Below are the code and all the weights of a small trained network. Each question names an input and a class and asks about switching units off, where a switched-off unit gives its printed mean instead of its output.

import numpy as np


def w(rows, s, z=0):
    codes = np.array(rows[::2]) - 128.0
    scale = np.full(codes.shape[1], s)
    scale[-1] = z or s
    return codes * scale


def f(y):
    return np.maximum(y, 0)


def log_softmax(a):
    a = a - a.max(-1, keepdims=True)
    return a - np.log(np.exp(a).sum(-1, keepdims=True))


def net(x, mask):
    res = np.array(x, float).reshape(1, 6) / 4 @ E
    y = f(res @ A[0][:, :-1].T + A[0][:, -1])
    res = res + np.where(mask, y, B[0][:, -1]) @ B[0][:, :-1]
    return log_softmax(res[-1] @ U[:, :-1].T + U[:, -1])


A, B = {}, {}
E = w([
[254,112,226,50,141,112,98,182,99],'x0',
[177,146,147,207,176,201,81,119,154],'x1',
[75,138,159,104,37,181,101,134,83],'x2',
[211,131,97,89,80,194,134,90,161],'x3',
[232,127,85,219,112,196,160,249,99],'x4',
[179,125,158,179,130,79,116,127,94],'x5',
],0.0081)
A[0] = w([
[123,124,110,103,129,140,146,138,125,14],'neuron 1',
[63,128,130,85,126,122,125,118,136,131],'neuron 2',
[101,132,170,84,69,117,108,90,118,121],'neuron 3',
[102,127,82,124,119,136,144,147,134,91],'neuron 4',
[129,127,92,59,106,194,136,117,155,85],'neuron 5',
[135,121,141,151,116,132,120,124,108,51],'neuron 6',
[129,130,133,131,127,170,115,100,141,134],'neuron 7',
[7,128,141,92,101,114,126,100,126,96],'neuron 8',
[123,135,142,132,132,145,127,142,122,73],'neuron 9',
[140,113,117,132,135,131,132,128,130,33],'neuron 10',
[114,125,142,145,137,112,125,128,117,2],'neuron 11',
[115,132,148,131,120,146,140,124,120,64],'neuron 12',
[90,126,112,106,141,86,131,58,144,131],'neuron 13',
[170,132,193,110,161,114,99,99,128,96],'neuron 14',
[85,128,155,129,106,154,111,163,116,88],'neuron 15',
[113,126,159,98,71,136,117,90,115,118],'neuron 16',
[163,125,179,124,166,111,104,98,123,94],'neuron 17',
[138,130,102,157,89,119,142,166,115,19],'neuron 18',
[77,129,119,147,174,113,128,155,136,42],'neuron 19',
[109,125,113,131,128,119,141,132,125,18],'neuron 20',
[152,129,152,152,116,88,126,150,109,66],'neuron 21',
[101,132,105,106,144,139,134,132,135,79],'neuron 22',
[158,124,131,55,109,107,137,108,132,92],'neuron 23',
[82,130,116,109,141,89,130,52,141,137],'neuron 24',
[129,133,134,137,130,251,102,48,155,169],'neuron 25',
[173,127,129,40,116,107,133,110,139,132],'neuron 26',
[120,135,126,135,142,190,119,112,147,53],'neuron 27',
[169,125,140,149,79,118,122,125,105,167],'neuron 28',
[150,131,148,82,94,125,119,138,120,51],'neuron 29',
[184,126,131,44,95,92,134,100,134,124],'neuron 30',
[90,128,123,126,130,113,135,108,142,123],'neuron 31',
[132,133,120,169,117,132,123,126,127,104],'neuron 32',
[99,127,113,111,136,91,129,63,140,109],'neuron 33',
[149,134,128,145,118,93,126,127,121,164],'neuron 34',
[99,127,147,106,115,130,117,133,118,154],'neuron 35',
[140,121,124,127,121,150,142,134,118,122],'neuron 36',
[138,134,148,145,113,176,107,94,130,50],'neuron 37',
[115,128,138,112,144,144,120,96,146,87],'neuron 38',
[128,123,152,146,146,139,117,125,112,40],'neuron 39',
],0.019,0.0044)
B[0] = w([
[148,132,135,134,104,121,107,109,146,136],'neuron 1',
[62,126,126,138,137,174,99,138,71,202],'neuron 2',
[120,133,118,127,70,174,135,141,75,209],'neuron 3',
[178,130,172,125,142,107,134,117,128,168],'neuron 4',
[201,138,144,133,94,52,160,108,172,196],'neuron 5',
[105,135,147,120,120,135,137,117,149,140],'neuron 6',
[85,124,130,141,107,138,115,127,134,164],'neuron 7',
[27,124,83,124,163,144,95,156,4,253],'neuron 8',
[128,118,135,130,128,133,133,99,144,137],'neuron 9',
[110,135,131,122,126,135,128,129,125,133],'neuron 10',
[154,117,147,132,134,110,142,140,145,137],'neuron 11',
[136,117,124,113,115,121,137,126,112,136],'neuron 12',
[153,125,145,131,126,27,125,116,165,218],'neuron 13',
[174,131,211,130,145,105,137,107,127,190],'neuron 14',
[179,132,163,123,81,117,144,122,86,164],'neuron 15',
[106,124,109,123,67,134,137,134,83,189],'neuron 16',
[145,122,214,124,143,112,117,125,130,177],'neuron 17',
[124,135,90,128,52,117,142,117,137,169],'neuron 18',
[185,137,61,124,116,127,150,121,107,165],'neuron 19',
[136,131,150,121,149,115,127,142,133,139],'neuron 20',
[81,128,173,129,132,169,103,115,153,161],'neuron 21',
[98,115,146,139,104,133,113,129,143,152],'neuron 22',
[166,119,124,133,142,209,137,137,116,184],'neuron 23',
[126,140,148,129,124,21,123,110,148,226],'neuron 24',
[7,122,129,128,72,162,108,146,166,233],'neuron 25',
[153,133,160,128,121,220,140,122,86,199],'neuron 26',
[75,131,131,119,123,157,117,123,164,165],'neuron 27',
[113,131,100,130,77,133,145,139,146,176],'neuron 28',
[132,118,94,136,165,159,135,121,186,167],'neuron 29',
[157,124,134,131,148,235,139,135,101,204],'neuron 30',
[103,127,152,129,126,92,112,133,120,175],'neuron 31',
[112,115,141,103,117,155,122,139,160,157],'neuron 32',
[160,130,148,118,146,58,121,130,173,202],'neuron 33',
[120,132,147,121,113,157,133,122,128,154],'neuron 34',
[136,134,153,134,100,143,138,111,120,167],'neuron 35',
[107,116,104,123,139,128,134,109,163,152],'neuron 36',
[115,139,107,132,85,120,149,119,113,161],'neuron 37',
[123,123,152,126,124,82,134,131,112,160],'neuron 38',
[117,121,159,118,133,124,138,115,146,140],'neuron 39',
],0.031,0.017)
U = w([
[236,86,106,157,138,177,220,127,160,85],'0',
[71,105,158,145,113,70,79,167,48,169],'1',
[51,114,84,157,184,3,55,164,161,3],'2',
[104,68,166,166,56,236,162,157,148,184],'3',
[201,75,253,150,224,148,129,111,131,106],'4',
[147,108,224,150,132,11,111,80,214,230],'5',
],0.006,0.0044)

Each question gives the input, the list of numbers given to net, and the class t.
The units are the neurons (one row each of A and B). Each row of codes is followed by its name. A weight is (code - 128) times the scale printed after its matrix; where a second scale follows, it is the last column's (A, B and U).
mask holds one flag per neuron, in row order. A switched-off neuron (its flag False) gives its mean, the last column of its row in B, instead of its output. The means were averaged over made-up inputs and are rounded, as every weight is.
A unit's drop is (log p(t) with every unit on - log p(t) with that unit switched off) / (log p(t) with every unit on - log p(t) with every unit switched off).
The circuit of an input: a set's keep is (log p(t) with only the set's units on - log p(t) with every unit switched off) / (log p(t) with every unit on - log p(t) with every unit switched off). Starting from the 12 units with the biggest drops (on a tie, the unit counted first), units are removed one at a time, each time the one whose removal leaves the highest keep (on an exact tie, the one counted first), for as long as the keep stays at least 0.8.
circuit, biggest first: the units of the circuit, biggest drop first
unit that matters most: the unit with the biggest drop
top k neurons: the k neurons with the biggest drops, biggest first
drop of u: that unit's drop, to one decimal
input [4,-1,-4,-1,3,7], class 4: unit that matters most	neuron 25
input [-8,-6,-1,6,2,-1], class 5: circuit, biggest first	[neuron 5; neuron 4]
input [-7,-8,-2,1,8,-1], class 0: top 2 neurons	[neuron 24; neuron 13]
input [6,8,-4,-8,-6,8], class 5: top 3 neurons	[neuron 30; neuron 26; neuron 8]
input [-3,-5,5,8,-3,5], class 3: top 2 neurons	[neuron 30; neuron 23]
input [0,4,0,-6,2,4], class 5: top 2 neurons	[neuron 8; neuron 30]
input [0,-7,1,-5,7,-3], class 3: top 3 neurons	[neuron 24; neuron 13; neuron 33]
input [7,-2,2,0,-6,-3], class 3: top 2 neurons	[neuron 3; neuron 16]
input [-5,-2,7,3,3,-8], class 1: top 4 neurons	[neuron 8; neuron 30; neuron 26; neuron 23]
input [1,1,0,-4,2,4], class 3: top 4 neurons	[neuron 24; neuron 13; neuron 33; neuron 5]
input [-4,-7,-6,-4,-8,6], class 2: top 2 neurons	[neuron 8; neuron 13]
input [-4,3,-1,-5,8,2], class 3: top 3 neurons	[neuron 24; neuron 13; neuron 5]
input [0,8,-6,2,-2,-8], class 5: top 4 neurons	[neuron 8; neuron 30; neuron 3; neuron 26]
input [3,8,-7,3,-5,0], class 4: circuit, biggest first	[neuron 14]
input [0,8,-2,3,0,6], class 3: top 4 neurons	[neuron 24; neuron 13; neuron 33; neuron 25]
input [-4,7,-2,-8,-1,2], class 5: top 3 neurons	[neuron 8; neuron 2; neuron 25]
input [-1,6,1,7,-8,6], class 5: drop of neuron 33	0.2
input [8,2,-5,-1,-5,4], class 4: drop of neuron 29	0.0
input [-2,-3,-3,-5,-5,-1], class 2: drop of neuron 24	0.1
input [3,8,2,-4,4,-3], class 3: unit that matters most	neuron 24
